Here is a tiny trained network, its code and every weight. The questions are about switching its units off for an input and a class, where a switched-off unit gives its printed mean instead of its output.

import numpy as np


def w(rows, s, z=0):
    codes = np.array(rows[::2]) - 128.0
    scale = np.full(codes.shape[1], s)
    scale[-1] = z or s
    return codes * scale


def norm(h):
    return h / np.sqrt((h * h).mean(-1, keepdims=True) + 1e-5)


def f(y):
    return np.maximum(y, 0)


def log_softmax(a):
    a = a - a.max(-1, keepdims=True)
    return a - np.log(np.exp(a).sum(-1, keepdims=True))


def net(x, mask):
    res = np.array(x, float).reshape(1, 8) / 4 @ E
    u = 0
    for l in range(4):
        y = f(norm(res) @ A[l][:, :-1].T + A[l][:, -1])
        res = res + np.where(mask[u : u + 6], y, B[l][:, -1]) @ B[l][:, :-1]
        u += 6
    return log_softmax(norm(res)[-1] @ U[:, :-1].T + U[:, -1])


A, B = {}, {}
E = w([
[129,138,136,132,123,110,136],'x0',
[128,125,127,125,124,133,126],'x1',
[107,95,160,211,194,136,65],'x2',
[105,234,86,233,116,214,196],'x3',
[46,182,230,50,171,185,156],'x4',
[128,132,127,127,129,127,133],'x5',
[251,154,206,142,162,155,163],'x6',
[131,161,212,153,2,128,45],'x7',
],0.0051)
A[0] = w([
[145,35,108,59,196,120,136,180],'L0N1',
[255,182,156,190,139,118,182,106],'L0N2',
[1,115,50,137,100,88,83,172],'L0N3',
[49,121,220,188,216,126,93,255],'L0N4',
[175,40,73,228,140,137,72,22],'L0N5',
[222,61,197,102,156,187,128,153],'L0N6',
],0.0069,0.0028)
B[0] = w([
[104,153,220,227,141,28,221,222],'L0N1',
[163,161,135,53,208,111,69,213],'L0N2',
[200,246,155,68,253,84,49,231],'L0N3',
[153,162,102,33,35,126,210,254],'L0N4',
[177,145,106,56,61,105,219,196],'L0N5',
[64,246,98,75,148,6,57,212],'L0N6',
],0.0071,0.0057)
A[1] = w([
[150,207,84,214,202,242,199,161],'L1N1',
[245,77,30,221,131,73,69,46],'L1N2',
[83,146,203,105,75,135,248,139],'L1N3',
[132,41,137,132,202,137,182,51],'L1N4',
[176,170,168,3,191,12,150,253],'L1N5',
[171,47,172,190,192,204,117,28],'L1N6',
],0.006,0.0021)
B[1] = w([
[83,90,206,227,134,2,146,155],'L1N1',
[201,68,158,27,130,75,159,145],'L1N2',
[185,23,98,133,142,141,143,159],'L1N3',
[98,143,144,219,136,95,142,130],'L1N4',
[61,176,41,228,103,183,153,250],'L1N5',
[157,148,107,84,212,153,74,128],'L1N6',
],0.0082,0.016)
A[2] = w([
[151,96,111,133,21,189,107,230],'L2N1',
[47,75,82,95,144,91,95,79],'L2N2',
[141,131,170,147,52,179,2,254],'L2N3',
[66,157,145,237,105,56,209,107],'L2N4',
[121,153,131,210,117,91,178,141],'L2N5',
[69,155,107,124,108,153,144,12],'L2N6',
],0.0076,0.0012)
B[2] = w([
[77,120,72,159,153,148,118,145],'L2N1',
[103,204,187,80,114,61,79,136],'L2N2',
[130,114,170,255,126,92,215,146],'L2N3',
[161,112,123,103,76,154,42,249],'L2N4',
[68,56,140,79,129,168,40,209],'L2N5',
[186,77,195,103,78,165,165,161],'L2N6',
],0.0078,0.013)
A[3] = w([
[41,129,247,29,154,213,184,252],'L3N1',
[63,124,186,102,81,96,109,94],'L3N2',
[113,107,57,156,2,136,120,205],'L3N3',
[37,88,68,125,218,81,180,105],'L3N4',
[184,150,177,141,186,155,104,158],'L3N5',
[131,190,125,96,170,170,109,16],'L3N6',
],0.0082,0.0023)
B[3] = w([
[216,103,30,116,154,2,164,167],'L3N1',
[194,94,95,181,159,105,22,166],'L3N2',
[105,68,169,93,185,208,202,252],'L3N3',
[199,184,244,172,60,178,153,150],'L3N4',
[38,136,157,25,138,63,81,132],'L3N5',
[100,165,68,129,99,164,75,144],'L3N6',
],0.008,0.012)
U = w([
[135,249,109,105,130,76,82,117],'0',
[128,110,100,145,104,148,127,255],'1',
[191,98,103,46,122,60,198,107],'2',
[133,72,164,128,111,93,40,83],'3',
[131,144,190,238,126,136,196,82],'4',
[112,114,125,84,116,185,145,99],'5',
[121,127,109,122,122,164,118,134],'6',
],0.013,0.0055)

Each question gives the input, the list of numbers given to net, and the class t.
The units are the neurons (one row each of A and B). Each row of codes is followed by its name. A weight is (code - 128) times the scale printed after its matrix; where a second scale follows, it is the last column's (A, B and U).
mask holds one flag per neuron, layer by layer. A switched-off neuron (its flag False) gives its mean, the last column of its row in B, instead of its output. The means were averaged over made-up inputs and are rounded, as every weight is.
A unit's drop is (log p(t) with every unit on - log p(t) with that unit switched off) / (log p(t) with every unit on - log p(t) with every unit switched off).
The circuit of an input: a set's keep is (log p(t) with only the set's units on - log p(t) with every unit switched off) / (log p(t) with every unit on - log p(t) with every unit switched off). Starting from the 12 units with the biggest drops (on a tie, the unit counted first), units are removed one at a time, each time the one whose removal leaves the highest keep (on an exact tie, the one counted first), for as long as the keep stays at least 0.8.
circuit, biggest first: the units of the circuit, biggest drop first
most important unit: the unit with the biggest drop
top k neurons: the k neurons with the biggest drops, biggest first
top k neurons in layer l: the k neurons of layer l with the biggest drops, biggest first
input [1,7,-1,-8,-5,3,3,-2], class 3: most important unit : L0N1
input [8,-2,0,-5,5,-1,3,3], class 1: top 2 neurons in layer 1 : (L1N5 L1N1)
input [3,-6,7,7,8,-1,8,-8], class 0: circuit, biggest first : (L3N3 L3N5)
input [3,0,-2,4,5,6,-3,3], class 2: circuit, biggest first : (L1N5 L3N1 L0N6)
input [0,-5,-7,-2,-1,3,0,-8], class 4: top 2 neurons : (L0N1 L3N4)
input [7,5,-8,3,7,-8,8,2], class 0: top 2 neurons : (L0N2 L3N3)
input [1,3,1,3,7,4,-5,-5], class 2: circuit, biggest first : (L3N1 L2N6)
input [-1,-4,4,4,4,-1,-4,8], class 4: top 2 neurons in layer 1 : (L1N5 L1N1)
input [1,5,7,8,-7,6,-3,-1], class 3: top 2 neurons in layer 0 : (L0N6 L0N4)
input [-1,-4,8,8,-2,-3,3,-3], class 3: circuit, biggest first : (L1N1 L1N5 L2N5 L2N4)
input [-4,-3,1,0,2,-1,-1,-5], class 4: top 2 neurons in layer 0 : (L0N1 L0N6)
input [2,-2,8,-6,-7,-1,8,-1], class 0: circuit, biggest first : (L0N6 L3N3)
input [4,7,7,-5,-5,-1,3,1], class 5: circuit, biggest first : (L0N5 L3N3 L1N5 L3N1)
input [8,-2,8,-5,8,-1,-8,-2], class 0: circuit, biggest first : (L0N3 L3N3)
input [1,-2,2,3,6,2,-1,-6], class 2: circuit, biggest first : (L3N1)
input [5,4,6,8,4,0,-2,4], class 3: top 3 neurons : (L1N1 L1N5 L0N5)
input [-2,0,7,2,-6,1,-4,-3], class 5: circuit, biggest first : (L0N5 L3N1 L3N3)
input [3,7,7,0,7,3,-7,3], class 0: top 3 neurons in layer 3 : (L3N3 L3N6 L3N1)
input [-2,4,-6,-3,-3,7,7,-6], class 0: top 4 neurons : (L0N6 L0N2 L0N4 L3N3)
input [0,-5,8,-6,-1,-5,-2,6], class 5: top 4 neurons : (L0N4 L3N3 L1N1 L0N5)
input [-7,7,-5,5,-4,1,7,-8], class 4: circuit, biggest first : (L1N1)
input [-5,6,2,5,4,-1,-4,7], class 4: top 3 neurons : (L2N3 L0N1 L1N5)
input [4,2,1,-2,7,-6,4,4], class 2: top 2 neurons : (L3N1 L2N6)
input [-6,1,-4,-8,-8,-2,-6,3], class 2: top 3 neurons : (L1N2 L0N6 L1N1)
input [5,1,6,-3,-1,-1,5,1], class 5: top 3 neurons : (L1N5 L0N3 L0N4)
input [-2,-8,8,-3,-2,-8,5,5], class 5: top 4 neurons : (L0N3 L3N3 L0N4 L0N5)
input [6,6,-6,-1,-8,1,-3,7], class 2: top 2 neurons : (L1N2 L1N5)
input [1,1,1,3,1,8,8,4], class 0: most important unit : L0N2
input [7,1,-8,-5,5,-2,3,-5], class 5: top 3 neurons in layer 1 : (L1N5 L1N3 L1N1)
